Below are the code and all the weights of a small trained network. Each question names an input and a class and asks about switching units off, where a switched-off unit gives its printed mean instead of its output.

import numpy as np


def w(rows, s, z=0):
    codes = np.array(rows[::2]) - 128.0
    scale = np.full(codes.shape[1], s)
    scale[-1] = z or s
    return codes * scale


def norm(h):
    return h / np.sqrt((h * h).mean(-1, keepdims=True) + 1e-5)


def f(y):
    return y / 2 * (1 + np.tanh(0.7978845608 * (y + 0.044715 * y**3)))


def log_softmax(a):
    a = a - a.max(-1, keepdims=True)
    return a - np.log(np.exp(a).sum(-1, keepdims=True))


def net(x, mask):
    res = np.array(x, float).reshape(1, 8) / 4 @ E
    u = 0
    for l in range(3):
        y = f(norm(res) @ A[l][:, :-1].T + A[l][:, -1])
        res = res + np.where(mask[u : u + 13], y, B[l][:, -1]) @ B[l][:, :-1]
        u += 13
    return log_softmax(norm(res)[-1] @ U[:, :-1].T + U[:, -1])


A, B = {}, {}
E = w([
[108,193,93,143,180,209,183,130,116,135,124,116],'x0',
[88,92,111,79,186,109,162,1,185,159,96,67],'x1',
[148,131,137,120,115,146,128,135,158,152,117,122],'x2',
[122,111,112,136,136,145,92,113,95,168,110,128],'x3',
[159,120,125,145,115,133,144,127,137,111,123,122],'x4',
[196,160,62,73,148,130,51,115,148,92,179,166],'x5',
[112,123,158,35,60,183,136,102,66,62,110,114],'x6',
[139,118,120,155,136,114,130,117,106,87,128,126],'x7',
],0.0092)
A[0] = w([
[144,61,87,81,160,105,157,155,138,131,138,125,24],'0.n0',
[153,164,119,137,181,173,136,115,114,127,149,122,72],'0.n1',
[170,154,69,82,111,138,106,77,163,90,149,193,15],'0.n2',
[145,110,163,2,52,132,104,108,101,74,101,109,52],'0.n3',
[149,58,188,97,76,37,92,100,144,136,194,148,2],'0.n4',
[102,107,141,132,129,118,144,30,132,160,116,188,83],'0.n5',
[120,182,156,139,118,89,82,36,153,130,104,104,125],'0.n6',
[178,117,35,138,171,66,141,149,148,161,167,138,94],'0.n7',
[175,174,72,93,118,148,81,74,159,95,142,201,87],'0.n8',
[200,100,156,113,105,114,91,168,84,155,222,107,26],'0.n9',
[117,138,101,63,101,155,169,140,112,127,131,139,66],'0.n10',
[139,168,32,96,73,156,134,126,94,161,116,107,87],'0.n11',
[76,225,67,183,147,160,177,90,73,117,115,113,137],'0.n12',
],0.0077,0.0029)
B[0] = w([
[135,125,103,104,119,123,79,88,138,125,103,165,117],'0.n0',
[144,194,62,129,125,105,146,133,105,136,98,124,173],'0.n1',
[153,93,155,131,155,106,125,139,57,204,154,37,206],'0.n2',
[43,131,60,224,94,142,64,111,124,114,132,65,250],'0.n3',
[180,160,58,79,164,113,164,183,113,119,2,135,196],'0.n4',
[169,98,135,91,130,151,181,169,124,62,171,202,158],'0.n5',
[167,101,118,152,126,133,180,107,151,92,128,164,162],'0.n6',
[66,126,109,171,155,114,120,138,130,163,162,95,209],'0.n7',
[143,104,251,63,237,77,165,162,43,167,189,95,242],'0.n8',
[153,160,109,149,115,129,152,123,126,100,118,183,177],'0.n9',
[188,123,85,195,109,136,144,149,146,97,172,93,161],'0.n10',
[93,159,109,137,154,97,146,135,117,115,117,122,173],'0.n11',
[165,179,137,112,120,133,171,156,182,157,58,109,254],'0.n12',
],0.0074,0.0052)
A[1] = w([
[128,121,116,192,158,125,136,143,216,157,157,183,122],'1.n0',
[130,221,141,186,61,135,108,167,75,129,123,226,40],'1.n1',
[180,120,109,63,102,169,39,117,154,189,180,137,104],'1.n2',
[77,90,204,182,65,122,201,144,120,159,50,114,137],'1.n3',
[117,100,50,99,128,117,192,14,167,131,141,86,97],'1.n4',
[92,153,107,195,175,20,88,146,208,174,133,177,2],'1.n5',
[144,176,53,103,118,183,130,118,134,193,122,121,60],'1.n6',
[89,206,145,52,101,218,132,73,58,54,93,118,39],'1.n7',
[121,34,93,155,37,2,3,83,133,163,61,157,96],'1.n8',
[97,73,147,93,128,120,193,69,182,161,121,71,87],'1.n9',
[114,121,184,171,73,171,155,226,71,149,172,182,161],'1.n10',
[125,139,88,157,74,190,48,71,92,82,156,70,123],'1.n11',
[171,106,170,98,130,94,160,155,154,76,166,128,214],'1.n12',
],0.0072,0.0015)
B[1] = w([
[94,97,68,147,47,144,57,90,125,114,154,54,187],'1.n0',
[170,139,139,80,119,241,160,7,162,97,158,216,235],'1.n1',
[87,90,127,110,153,111,162,125,12,148,217,111,140],'1.n2',
[174,101,173,84,217,108,67,220,22,165,243,73,253],'1.n3',
[145,165,136,140,126,189,70,89,95,93,186,254,212],'1.n4',
[55,118,81,197,14,150,161,127,132,66,173,65,220],'1.n5',
[159,195,102,100,53,75,160,132,113,123,118,131,174],'1.n6',
[101,76,41,206,118,123,108,146,239,154,137,32,215],'1.n7',
[130,207,122,56,104,113,190,191,186,142,75,126,225],'1.n8',
[175,120,168,104,119,117,52,73,111,90,127,157,204],'1.n9',
[116,135,170,145,166,145,61,39,114,94,78,174,254],'1.n10',
[129,112,99,222,117,75,140,104,163,191,165,108,198],'1.n11',
[74,174,71,87,130,148,79,107,68,237,86,147,158],'1.n12',
],0.007,0.0053)
A[2] = w([
[141,97,133,123,179,113,121,152,70,124,181,103,132],'2.n0',
[87,100,142,147,130,116,96,131,124,103,122,151,100],'2.n1',
[120,193,115,140,80,143,141,170,86,124,129,127,252],'2.n2',
[169,194,95,94,143,117,203,190,181,122,34,133,118],'2.n3',
[105,66,254,133,124,143,152,158,113,173,110,108,57],'2.n4',
[82,101,100,190,120,112,148,118,142,157,136,126,98],'2.n5',
[133,119,133,135,137,155,121,26,144,122,112,224,101],'2.n6',
[136,142,121,178,120,171,196,135,133,149,154,91,134],'2.n7',
[149,51,125,91,55,82,119,159,125,120,76,153,105],'2.n8',
[101,153,149,143,65,181,88,89,95,135,93,82,147],'2.n9',
[117,103,122,68,162,104,127,49,178,91,112,114,128],'2.n10',
[125,111,177,117,114,51,75,164,114,144,93,143,145],'2.n11',
[109,50,75,168,99,172,91,120,136,153,140,71,137],'2.n12',
],0.0097,0.0027)
B[2] = w([
[120,125,186,106,120,87,154,178,107,92,145,104,253],'2.n0',
[139,147,122,89,124,116,143,117,123,138,116,139,134],'2.n1',
[116,46,162,64,125,119,150,55,183,107,92,119,254],'2.n2',
[134,180,81,84,191,158,168,104,159,175,34,142,245],'2.n3',
[167,135,107,120,195,69,139,133,2,134,187,95,185],'2.n4',
[101,53,132,147,92,70,57,152,229,84,160,128,181],'2.n5',
[176,119,180,159,146,243,135,107,90,68,140,199,218],'2.n6',
[119,99,73,62,82,98,125,126,139,107,80,135,227],'2.n7',
[77,199,56,150,125,160,189,97,167,179,54,145,159],'2.n8',
[108,88,138,135,123,71,93,124,202,183,166,164,211],'2.n9',
[147,146,213,153,103,177,110,156,162,117,104,179,164],'2.n10',
[135,187,132,138,151,172,140,98,110,158,60,62,174],'2.n11',
[86,128,119,154,66,98,113,191,136,117,150,127,249],'2.n12',
],0.008,0.0062)
U = w([
[82,92,105,179,53,101,85,128,160,94,167,89,188],'0',
[155,135,179,116,201,91,114,137,3,135,168,88,186],'1',
[167,127,188,150,122,223,97,78,105,88,140,237,1],'2',
[128,177,95,104,146,140,174,113,137,137,37,122,120],'3',
],0.012,0.0009)

Each question gives the input, the list of numbers given to net, and the class t.
The units are the neurons (one row each of A and B). Each row of codes is followed by its name. A weight is (code - 128) times the scale printed after its matrix; where a second scale follows, it is the last column's (A, B and U).
mask holds one flag per neuron, layer by layer. A switched-off neuron (its flag False) gives its mean, the last column of its row in B, instead of its output. The means were averaged over made-up inputs and are rounded, as every weight is.
A unit's drop is (log p(t) with every unit on - log p(t) with that unit switched off) / (log p(t) with every unit on - log p(t) with every unit switched off).
The circuit of an input: a set's keep is (log p(t) with only the set's units on - log p(t) with every unit switched off) / (log p(t) with every unit on - log p(t) with every unit switched off). Starting from the 12 units with the biggest drops (on a tie, the unit counted first), units are removed one at a time, each time the one whose removal leaves the highest keep (on an exact tie, the one counted first), for as long as the keep stays at least 0.8.
units of the circuit, in order: the units of the circuit, biggest drop first
top k neurons: the k neurons with the biggest drops, biggest first
k most important neurons of layer l: the k neurons of layer l with the biggest drops, biggest first
drop of u: that unit's drop, to one decimal
input [-8,-4,-2,7,1,0,1,3], class 3: top 2 neurons -> [1.n8 0.n4]
input [0,-1,7,0,-3,-3,3,4], class 0: units of the circuit, in order -> [0.n3]
input [-4,-2,6,-7,-5,1,3,3], class 3: top 2 neurons -> [0.n4 1.n8]
input [-5,4,-8,4,-8,2,0,5], class 3: top 3 neurons -> [0.n4 1.n8 1.n1]
input [6,7,-1,-2,1,0,5,-7], class 2: top 2 neurons -> [1.n4 1.n9]
input [-8,2,0,-1,-2,-7,-1,5], class 3: top 3 neurons -> [0.n4 1.n8 0.n8]
input [7,-6,-4,-6,-1,1,2,-1], class 3: top 3 neurons -> [0.n12 2.n3 1.n4]
input [1,5,3,2,-8,-7,6,2], class 1: top 3 neurons -> [1.n3 2.n4 1.n5]
input [3,7,6,-8,6,7,4,5], class 1: top 2 neurons -> [0.n8 0.n2]
input [8,8,-8,5,0,4,-5,2], class 2: units of the circuit, in order -> [1.n4 2.n6]
input [6,7,-7,1,-8,-7,1,-5], class 1: units of the circuit, in order -> [1.n3 2.n4]
input [-4,-8,4,0,7,5,-7,1], class 2: top 3 neurons -> [1.n1 0.n9 0.n3]
input [-6,-6,-3,2,-7,-4,-2,0], class 2: top 3 neurons -> [1.n1 1.n10 0.n9]
input [-8,6,5,4,-7,-1,-6,-5], class 3: units of the circuit, in order -> [1.n8]
input [-2,8,7,6,6,0,-7,7], class 2: 3 most important neurons of layer 0 -> [0.n3 0.n5 0.n6]
input [4,7,-6,7,-4,1,5,0], class 2: top 2 neurons -> [1.n4 2.n6]
input [7,-7,-4,-8,5,-1,-3,-4], class 2: top 2 neurons -> [1.n1 1.n10]
input [0,-7,8,-5,-5,-5,1,-3], class 2: top 4 neurons -> [1.n1 1.n10 0.n8 0.n2]
input [6,8,3,6,-6,6,7,2], class 2: 2 most important neurons of layer 1 -> [1.n4 1.n3]
input [-4,-5,-3,-6,7,6,3,-6], class 1: units of the circuit, in order -> [0.n8]
input [-7,6,-3,-2,6,-2,-1,6], class 3: 2 most important neurons of layer 1 -> [1.n8 1.n1]
input [7,4,1,6,0,-7,-7,-6], class 0: 2 most important neurons of layer 0 -> [0.n8 0.n4]
input [-3,2,-3,-5,-3,0,-2,1], class 3: drop of 0.n4 -> 2.6
input [-1,1,-5,-3,6,-7,-4,1], class 1: drop of 1.n3 -> 1.6
input [0,0,3,3,-1,3,-6,-8], class 0: drop of 2.n4 -> 0.0
